Below is a small trained network, with its code and all its weights. Each question gives an input and a class and asks what happens when units are switched off, that is, made to give their printed mean instead of their output.

import numpy as np


def w(rows, s, z=0):
    codes = np.array(rows[::2]) - 128.0
    scale = np.full(codes.shape[1], s)
    scale[-1] = z or s
    return codes * scale


def f(y):
    return y / 2 * (1 + np.tanh(0.7978845608 * (y + 0.044715 * y**3)))


def log_softmax(a):
    a = a - a.max(-1, keepdims=True)
    return a - np.log(np.exp(a).sum(-1, keepdims=True))


def net(x, mask):
    res = np.array(x, float).reshape(1, 8) / 4 @ E
    y = f(res @ A[0][:, :-1].T + A[0][:, -1])
    res = res + np.where(mask, y, B[0][:, -1]) @ B[0][:, :-1]
    return log_softmax(res[-1] @ U[:, :-1].T + U[:, -1])


A, B = {}, {}
E = w([
[145,130,151,142,121,94],'x0',
[127,136,133,117,116,136],'x1',
[241,73,98,68,166,254],'x2',
[112,129,111,111,130,147],'x3',
[155,76,57,213,6,109],'x4',
[148,134,149,147,123,108],'x5',
[108,120,107,106,130,144],'x6',
[81,58,45,85,204,107],'x7',
],0.0061)
A[0] = w([
[152,49,105,98,51,99,58],'n1',
[56,180,96,144,119,75,66],'n2',
[135,215,179,44,202,103,72],'n3',
[254,112,121,97,150,172,81],'n4',
[102,89,204,77,202,126,94],'n5',
[49,193,154,144,133,128,42],'n6',
[82,216,110,184,100,59,89],'n7',
[135,195,178,205,123,119,184],'n8',
[236,114,134,171,144,129,254],'n9',
[157,84,112,213,14,131,88],'n10',
[94,25,33,155,147,80,132],'n11',
[195,216,205,89,140,86,148],'n12',
],0.0081,0.0062)
B[0] = w([
[175,92,79,246,215,185,140],'n1',
[145,230,48,169,142,151,172],'n2',
[79,155,209,216,153,172,190],'n3',
[178,236,15,193,198,83,199],'n4',
[254,82,94,185,28,245,176],'n5',
[176,198,103,210,97,138,142],'n6',
[168,207,68,114,105,139,205],'n7',
[103,131,75,42,74,146,205],'n8',
[35,145,102,29,141,80,254],'n9',
[133,40,219,204,72,158,212],'n10',
[222,172,231,61,51,216,216],'n11',
[177,88,157,108,131,152,186],'n12',
],0.0069,0.0058)
U = w([
[144,140,154,110,92,125,190],'0',
[188,114,213,251,117,174,20],'1',
[93,132,127,114,115,104,201],'2',
[147,197,24,177,133,77,1],'3',
[87,122,142,109,115,102,160],'4',
[102,125,140,125,132,85,176],'5',
[71,115,145,102,111,104,123],'6',
],0.012,0.0065)

Each question gives the input, the list of numbers given to net, and the class t.
The units are the neurons (one row each of A and B). Each row of codes is followed by its name. A weight is (code - 128) times the scale printed after its matrix; where a second scale follows, it is the last column's (A, B and U).
mask holds one flag per neuron, in row order. A switched-off neuron (its flag False) gives its mean, the last column of its row in B, instead of its output. The means were averaged over made-up inputs and are rounded, as every weight is.
A unit's drop is (log p(t) with every unit on - log p(t) with that unit switched off) / (log p(t) with every unit on - log p(t) with every unit switched off).
The circuit of an input: a set's keep is (log p(t) with only the set's units on - log p(t) with every unit switched off) / (log p(t) with every unit on - log p(t) with every unit switched off). Starting from all 12 units, units are removed one at a time, each time the one whose removal leaves the highest keep (on an exact tie, the one counted first), for as long as the keep stays at least 0.8.
units of the circuit, in order: the units of the circuit, biggest drop first
most important unit: the unit with the biggest drop
k most important neurons: the k neurons with the biggest drops, biggest first
drop of u: that unit's drop, to one decimal
input [5,8,2,-1,8,7,-4,6], class 1: 2 most important neurons => [n10, n1]
input [7,0,-8,0,1,-4,-6,-4], class 3: 2 most important neurons => [n7, n2]
input [-2,-1,-7,-7,-8,-3,-2,-5], class 1: most important unit => n3
input [2,-6,3,-3,5,-2,-6,-4], class 5: units of the circuit, in order => [n9, n11]
input [-3,-6,2,7,8,3,-7,5], class 1: units of the circuit, in order => [n10, n1]
input [8,2,-5,-3,-8,-3,-7,-1], class 1: 2 most important neurons => [n3, n5]
input [-5,1,-7,-1,2,6,5,-5], class 3: 2 most important neurons => [n7, n2]
input [3,4,0,2,8,8,-2,3], class 1: 3 most important neurons => [n10, n1, n11]
input [-2,3,-8,-5,-7,-4,3,-6], class 3: units of the circuit, in order => [n7, n6]
input [6,5,5,1,-8,-6,-5,7], class 1: units of the circuit, in order => [n5, n3]
input [5,-5,6,1,-8,-3,-4,1], class 1: 2 most important neurons => [n5, n3]
input [3,-4,-1,3,-8,-7,-4,-5], class 1: 3 most important neurons => [n3, n5, n9]
input [0,3,-3,-5,7,-4,-2,6], class 1: units of the circuit, in order => [n11, n10]
input [4,5,-2,8,-8,-3,-2,0], class 1: units of the circuit, in order => [n3, n5]
input [-7,8,-3,-6,1,-7,1,8], class 0: units of the circuit, in order => [n11]
input [4,7,-7,-6,-4,-5,0,6], class 3: 2 most important neurons => [n2, n10]
input [0,0,-4,7,3,1,5,7], class 0: 3 most important neurons => [n11, n9, n4]
input [1,1,-8,4,3,-6,-5,2], class 3: drop of n4 => -0.1
input [-7,8,8,-3,-2,6,-2,-6], class 3: drop of n10 => 0.1
input [3,-7,-1,-8,2,8,-8,-6], class 2: drop of n10 => -0.1
